Below is a small trained network, with its code and all its weights. Each question gives an input and a target symbol and asks what happens when units are switched off, that is, made to give their printed mean instead of their output.

import numpy as np


def w(rows, s, z=0):
    codes = np.array(rows[::2]) - 128.0
    scale = np.full(codes.shape[1], s)
    scale[-1] = z or s
    return codes * scale


def f(y):
    return np.maximum(y, 0)


def softmax(a):
    e = np.exp(a - a.max(-1, keepdims=True))
    return e / e.sum(-1, keepdims=True)


def log_softmax(a):
    a = a - a.max(-1, keepdims=True)
    return a - np.log(np.exp(a).sum(-1, keepdims=True))


def net(x, mask):
    ids = ['ΔΦΩαθλστ'.index(c) for c in x.split()]
    T = len(ids)
    res = E[ids] + P[:T]
    q, k, v = (res @ M[0].T for M in (Q, K, V))
    z = softmax(np.where(np.tri(T) > 0, q @ k.T / 3**0.5, -1e9)) @ v
    res = res + np.where(mask[0], z, O[0][:, -1]) @ O[0][:, :-1]
    y = f(res @ A[0][:, :-1].T + A[0][:, -1])
    res = res + np.where(mask[1:9], y, B[0][:, -1]) @ B[0][:, :-1]
    return log_softmax(res[-1] @ U[:, :-1].T + U[:, -1])


Q, K, V, O, A, B = {}, {}, {}, {}, {}, {}
E = w([
[187,192,14,169,41],'Δ',
[61,126,149,117,195],'Φ',
[124,159,71,195,203],'Ω',
[71,167,150,96,84],'α',
[114,252,116,212,12],'θ',
[94,110,164,76,128],'λ',
[117,149,228,94,108],'σ',
[122,135,194,155,215],'τ',
],0.016)
P = w([
[172,247,183,25,203],'0',
[74,164,114,175,157],'1',
[124,60,110,185,151],'2',
[146,76,139,26,119],'3',
[74,167,113,175,157],'4',
[118,59,104,182,117],'5',
[131,75,160,24,114],'6',
[73,171,112,174,153],'7',
[108,56,112,178,107],'8',
[118,76,171,24,97],'9',
[71,173,107,174,157],'10',
[105,52,114,175,100],'11',
],0.011)
Q[0] = w([
[111,252,170,123,153],'H1',
[134,172,92,136,118],'H1',
[170,152,169,191,157],'H1',
],0.039)
K[0] = w([
[206,253,174,97,174],'H1',
[163,203,87,118,146],'H1',
[205,137,177,191,144],'H1',
],0.033)
V[0] = w([
[15,203,120,152,60],'H1',
[29,155,8,139,165],'H1',
[46,110,75,51,124],'H1',
],0.015)
O[0] = w([
[154,107,4,140,109,144],'H1',
[11,103,36,71,78,42],'H1',
[91,198,130,103,169,254],'H1',
],0.013,0.0048)
A[0] = w([
[140,129,83,46,166,146],'N1',
[173,116,146,2,119,131],'N2',
[102,101,153,201,71,34],'N3',
[150,124,91,112,102,1],'N4',
[150,43,120,32,249,105],'N5',
[59,111,127,161,175,180],'N6',
[138,67,152,108,178,10],'N7',
[65,46,149,188,77,175],'N8',
],0.017,0.0066)
B[0] = w([
[57,112,163,204,125,226],'N1',
[152,4,145,46,146,213],'N2',
[20,93,73,109,130,157],'N3',
[142,158,162,26,171,175],'N4',
[196,251,56,184,147,244],'N5',
[127,105,162,62,98,245],'N6',
[61,63,154,168,72,179],'N7',
[242,153,178,162,166,207],'N8',
],0.017,0.012)
U = w([
[152,78,118,141,220,123],'Δ',
[85,193,209,137,225,37],'Φ',
[160,91,204,83,69,57],'Ω',
[88,93,175,57,75,151],'α',
[104,112,98,196,165,189],'θ',
[196,126,129,130,2,245],'λ',
[87,61,163,151,166,158],'σ',
[158,116,156,211,154,73],'τ',
],0.0084,0.011)

Each question gives the input, a string of symbols that net reads in full, and the target symbol t.
The units are the heads (3 rows each of Q, K, V and O) and the neurons (one row each of A and B). Each row of codes is followed by its name. A weight is (code - 128) times the scale printed after its matrix; where a second scale follows, it is the last column's (O, A, B and U).
mask holds one flag per unit, heads first, then neurons. A switched-off unit (its flag False) gives its mean, the last column of its rows in O or B, instead of its output. The means were averaged over made-up inputs and are rounded, as every weight is.
A unit's drop is (log p(t) with every unit on - log p(t) with that unit switched off) / (log p(t) with every unit on - log p(t) with every unit switched off).
The circuit of an input: a set's keep is (log p(t) with only the set's units on - log p(t) with every unit switched off) / (log p(t) with every unit on - log p(t) with every unit switched off). Starting from all 9 units, units are removed one at a time, each time the one whose removal leaves the highest keep (on an exact tie, the one counted first), for as long as the keep stays at least 0.8.
circuit, biggest first: the units of the circuit, biggest drop first
unit that matters most: the unit with the biggest drop
top k neurons: the k neurons with the biggest drops, biggest first
drop of u: that unit's drop, to one decimal
input Φ λ Φ λ τ Δ λ Δ Ω, target Ω: unit that matters most : N8
input Ω λ Ω λ Φ Φ λ σ Ω τ Φ, target Ω: top 3 neurons : N6, N8, N5
input Φ Φ λ α, target σ: circuit, biggest first : N1, H1, N2
input Δ τ Φ λ α Δ λ λ θ, target θ: top 2 neurons : N3, N6
input Ω λ σ θ Δ Φ Φ α Φ σ Ω, target Ω: top 2 neurons : N6, N8
input Δ λ λ Φ λ Δ θ Ω, target λ: circuit, biggest first : H1, N6
input Δ σ λ Δ λ α σ σ λ Φ σ, target λ: top 3 neurons : N1, N2, N8
input Δ Δ τ σ σ Φ σ λ θ σ α, target λ: top 4 neurons : N8, N2, N1, N4
input Ω Φ α Ω σ, target Ω: top 2 neurons : N8, N5
input τ λ τ λ Δ λ Δ, target α: top 2 neurons : N4, N5
input λ Φ λ Φ Δ, target Φ: circuit, biggest first : N4, H1, N8, N1
input Δ λ τ, target τ: circuit, biggest first : N8, H1
input λ λ Δ λ λ Φ λ σ θ λ θ, target Φ: top 4 neurons : N2, N7, N6, N5
input Φ α σ τ Φ λ Φ λ τ α, target σ: circuit, biggest first : H1, N1, N5
input λ λ λ, target λ: top 2 neurons : N1, N5
input α σ σ, target σ: circuit, biggest first : N5, H1, N3, N7
input α λ θ λ Δ, target θ: unit that matters most : N6
input θ σ Ω λ σ, target Δ: circuit, biggest first : H1, N4, N6
input Ω τ λ λ Δ Δ Φ Φ λ τ, target τ: top 3 neurons : N5, N6, N7
input σ σ σ Ω τ σ Ω α, target τ: circuit, biggest first : H1
input α Δ Φ σ σ Δ λ Φ, target θ: top 2 neurons : N2, N4
input Φ Φ σ τ Δ α, target α: drop of N5 : 2.1
